Here is a tiny trained network, its code and every weight. The questions are about switching its units off for an input and a target symbol, where a switched-off unit gives its printed mean instead of its output.

import numpy as np


def w(rows, s, z=0):
    codes = np.array(rows[::2]) - 128.0
    scale = np.full(codes.shape[1], s)
    scale[-1] = z or s
    return codes * scale


def norm(h):
    return h / np.sqrt((h * h).mean(-1, keepdims=True) + 1e-5)


def f(y):
    return y / 2 * (1 + np.tanh(0.7978845608 * (y + 0.044715 * y**3)))


def softmax(a):
    e = np.exp(a - a.max(-1, keepdims=True))
    return e / e.sum(-1, keepdims=True)


def log_softmax(a):
    a = a - a.max(-1, keepdims=True)
    return a - np.log(np.exp(a).sum(-1, keepdims=True))


def net(x, mask):
    ids = ['γδλτφψ'.index(c) for c in x.split()]
    T = len(ids)
    res = E[ids] + P[:T]
    r = norm(res)
    for j in range(3):
        rows = slice(4 * j, 4 * j + 4)
        q, k, v = (r @ M[0][rows].T for M in (Q, K, V))
        z = softmax(np.where(np.tri(T) > 0, q @ k.T / 4**0.5, -1e9)) @ v
        o = O[0][rows]
        res = res + np.where(mask[j], z, o[:, -1]) @ o[:, :-1]
    y = f(norm(res) @ A[0][:, :-1].T + A[0][:, -1])
    res = res + np.where(mask[3:11], y, B[0][:, -1]) @ B[0][:, :-1]
    return log_softmax(norm(res)[-1] @ U[:, :-1].T + U[:, -1])


Q, K, V, O, A, B = {}, {}, {}, {}, {}, {}
E = w([
[129,101,138,150],'γ',
[117,100,91,141],'δ',
[95,82,129,163],'λ',
[148,95,250,62],'τ',
[98,143,148,131],'φ',
[144,163,148,188],'ψ',
],0.022)
P = w([
[181,140,108,150],'0',
[9,243,100,159],'1',
[15,231,88,154],'2',
[33,220,69,155],'3',
[188,99,117,143],'4',
[167,107,135,155],'5',
[151,120,137,142],'6',
[101,160,132,128],'7',
[117,159,141,128],'8',
[140,147,147,167],'9',
[157,125,165,182],'10',
[150,130,173,192],'11',
],0.012)
Q[0] = w([
[25,250,155,163],'H0',
[118,162,92,79],'H0',
[111,236,130,181],'H0',
[223,152,130,180],'H0',
[137,100,128,117],'H1',
[76,107,117,158],'H1',
[218,90,156,125],'H1',
[124,75,81,135],'H1',
[157,54,105,160],'H2',
[192,146,127,11],'H2',
[220,134,130,125],'H2',
[71,90,111,196],'H2',
],0.014)
K[0] = w([
[178,87,172,49],'H0',
[206,130,107,130],'H0',
[198,104,171,51],'H0',
[166,160,202,143],'H0',
[83,71,144,86],'H1',
[114,147,171,155],'H1',
[70,151,124,66],'H1',
[167,158,99,163],'H1',
[56,109,94,39],'H2',
[118,170,106,243],'H2',
[33,72,110,201],'H2',
[121,125,151,3],'H2',
],0.013)
V[0] = w([
[155,103,124,97],'H0',
[126,175,169,124],'H0',
[212,217,98,96],'H0',
[88,160,128,65],'H0',
[157,194,23,165],'H1',
[157,116,176,119],'H1',
[120,249,189,162],'H1',
[207,131,95,123],'H1',
[105,195,217,127],'H2',
[108,160,89,95],'H2',
[108,133,158,153],'H2',
[175,177,231,101],'H2',
],0.017)
O[0] = w([
[102,208,98,142,75],'H0',
[90,115,213,58,132],'H0',
[69,161,119,34,10],'H0',
[144,254,163,75,81],'H0',
[20,247,247,174,147],'H1',
[202,29,149,111,113],'H1',
[221,158,216,142,196],'H1',
[20,112,204,32,79],'H1',
[247,95,99,113,199],'H2',
[120,188,192,222,83],'H2',
[193,39,89,150,172],'H2',
[175,128,145,73,173],'H2',
],0.0078,0.011)
A[0] = w([
[62,118,248,218,195],'N0',
[129,122,86,136,52],'N1',
[8,95,67,93,251],'N2',
[41,96,46,157,118],'N3',
[61,174,212,79,8],'N4',
[188,89,24,197,103],'N5',
[93,83,122,184,31],'N6',
[155,156,171,139,71],'N7',
],0.013,0.0023)
B[0] = w([
[78,36,118,74,223],'N0',
[186,143,108,115,127],'N1',
[250,203,130,40,147],'N2',
[181,197,141,148,162],'N3',
[163,30,102,97,140],'N4',
[118,63,185,134,244],'N5',
[138,123,66,108,164],'N6',
[151,127,172,138,147],'N7',
],0.012,0.011)
U = w([
[70,54,179,60,131],'γ',
[106,143,95,94,179],'δ',
[157,204,246,188,129],'λ',
[113,98,57,244,147],'τ',
[31,202,149,176,254],'φ',
[136,144,117,132,26],'ψ',
],0.012,0.0057)

Each question gives the input, a string of symbols that net reads in full, and the target symbol t.
The units are the heads (4 rows each of Q, K, V and O) and the neurons (one row each of A and B). Each row of codes is followed by its name. A weight is (code - 128) times the scale printed after its matrix; where a second scale follows, it is the last column's (O, A, B and U).
mask holds one flag per unit, heads first, then neurons. A switched-off unit (its flag False) gives its mean, the last column of its rows in O or B, instead of its output. The means were averaged over made-up inputs and are rounded, as every weight is.
A unit's drop is (log p(t) with every unit on - log p(t) with that unit switched off) / (log p(t) with every unit on - log p(t) with every unit switched off).
The circuit of an input: a set's keep is (log p(t) with only the set's units on - log p(t) with every unit switched off) / (log p(t) with every unit on - log p(t) with every unit switched off). Starting from all 11 units, units are removed one at a time, each time the one whose removal leaves the highest keep (on an exact tie, the one counted first), for as long as the keep stays at least 0.8.
units of the circuit, in order: the units of the circuit, biggest drop first
unit that matters most: the unit with the biggest drop
k most important neurons: the k neurons with the biggest drops, biggest first
drop of u: that unit's drop, to one decimal
input ψ φ λ λ, target γ: units of the circuit, in order : [N0, H1]
input τ ψ λ ψ λ δ φ ψ γ, target λ: units of the circuit, in order : [N0, H1]
input φ λ φ ψ τ ψ λ γ, target λ: units of the circuit, in order : [N0, H1, H0]
input ψ λ γ λ, target γ: units of the circuit, in order : [H1, N0]
input λ ψ δ δ λ λ, target φ: units of the circuit, in order : [H2, H1]
input ψ φ ψ γ δ ψ, target γ: units of the circuit, in order : [N0, H0, H2]
input λ δ δ γ ψ, target φ: units of the circuit, in order : [H1, H2]
input γ λ λ, target δ: unit that matters most : N2
input ψ γ δ φ τ λ λ φ, target δ: units of the circuit, in order : [N5, H0]
input δ τ γ, target γ: units of the circuit, in order : [H1, H2]
input γ δ ψ, target δ: 3 most important neurons : [N2, N0, N3]
input ψ ψ λ ψ δ, target γ: units of the circuit, in order : [N0, H0, H1]
input γ φ λ λ, target δ: 3 most important neurons : [N2, N3, N6]
input ψ δ λ γ δ λ λ λ, target φ: units of the circuit, in order : [H2]
input δ λ φ λ λ λ λ λ λ τ τ, target τ: units of the circuit, in order : [H1, H2]
input λ ψ τ φ, target λ: 2 most important neurons : [N0, N6]
input φ γ ψ φ, target λ: drop of H2 : 0.5
input λ φ ψ λ λ ψ λ τ ψ λ δ, target λ: drop of N3 : -0.1
input λ λ λ λ τ λ λ φ, target δ: drop of H2 : 0.1
input ψ λ τ λ λ ψ λ, target λ: unit that matters most : H2
